Here is a tiny trained network, its code and every weight. The questions are about switching its units off for an input and a class, where a switched-off unit gives its printed mean instead of its output.

import numpy as np


def w(rows, s, z=0):
    codes = np.array(rows[::2]) - 128.0
    scale = np.full(codes.shape[1], s)
    scale[-1] = z or s
    return codes * scale


def f(y):
    return y / 2 * (1 + np.tanh(0.7978845608 * (y + 0.044715 * y**3)))


def log_softmax(a):
    a = a - a.max(-1, keepdims=True)
    return a - np.log(np.exp(a).sum(-1, keepdims=True))


def net(x, mask):
    res = np.array(x, float).reshape(1, 6) / 4 @ E
    y = f(res @ A[0][:, :-1].T + A[0][:, -1])
    res = res + np.where(mask, y, B[0][:, -1]) @ B[0][:, :-1]
    return log_softmax(res[-1] @ U[:, :-1].T + U[:, -1])


A, B = {}, {}
E = w([
[169,143,115,8],'x0',
[197,24,139,93],'x1',
[141,214,237,124],'x2',
[181,153,118,146],'x3',
[63,110,115,162],'x4',
[109,198,52,154],'x5',
],0.011)
A[0] = w([
[166,166,199,103,234],'N0',
[141,17,159,177,114],'N1',
[81,144,76,190,197],'N2',
[149,162,38,126,98],'N3',
[3,205,87,198,235],'N4',
[135,121,193,96,160],'N5',
[177,10,66,99,254],'N6',
[150,138,200,105,175],'N7',
[55,189,124,145,234],'N8',
],0.011,0.0046)
B[0] = w([
[187,126,223,131,194],'N0',
[137,139,127,97,196],'N1',
[105,170,99,147,194],'N2',
[102,154,124,108,167],'N3',
[136,158,94,227,247],'N4',
[163,152,165,77,170],'N5',
[50,132,66,3,247],'N6',
[154,150,194,92,177],'N7',
[159,167,128,193,197],'N8',
],0.012,0.015)
U = w([
[162,158,248,75,252],'0',
[69,155,115,47,98],'1',
[112,224,137,166,20],'2',
],0.012,0.0021)

Each question gives the input, the list of numbers given to net, and the class t.
The units are the neurons (one row each of A and B). Each row of codes is followed by its name. A weight is (code - 128) times the scale printed after its matrix; where a second scale follows, it is the last column's (A, B and U).
mask holds one flag per neuron, in row order. A switched-off neuron (its flag False) gives its mean, the last column of its row in B, instead of its output. The means were averaged over made-up inputs and are rounded, as every weight is.
A unit's drop is (log p(t) with every unit on - log p(t) with that unit switched off) / (log p(t) with every unit on - log p(t) with every unit switched off).
most important unit: the unit with the biggest drop
top k neurons: the k neurons with the biggest drops, biggest first
drop when u is switched off: that unit's drop, to one decimal
input [-4,6,-4,2,6,8], class 1: top 3 neurons : (N6; N8; N0)
input [5,8,-2,4,-8,-3], class 1: most important unit : N6
input [-4,3,-1,-7,-1,-6], class 1: top 2 neurons : (N6; N0)
input [2,0,-1,6,-4,5], class 1: top 4 neurons : (N4; N8; N0; N3)
input [5,-4,-5,8,-6,4], class 1: top 2 neurons : (N4; N8)
input [-2,3,1,-2,-6,4], class 0: top 3 neurons : (N6; N4; N2)
input [-5,8,5,-1,3,5], class 0: top 4 neurons : (N4; N6; N8; N2)
input [-8,0,1,-3,-8,-2], class 0: drop when N6 is switched off : 0.1
input [8,5,-2,-3,-1,-7], class 1: drop when N6 is switched off : 4.8
input [-3,-3,-6,-7,4,-2], class 2: drop when N4 is switched off : 0.3
input [5,3,2,7,-7,8], class 0: drop when N4 is switched off : 0.1
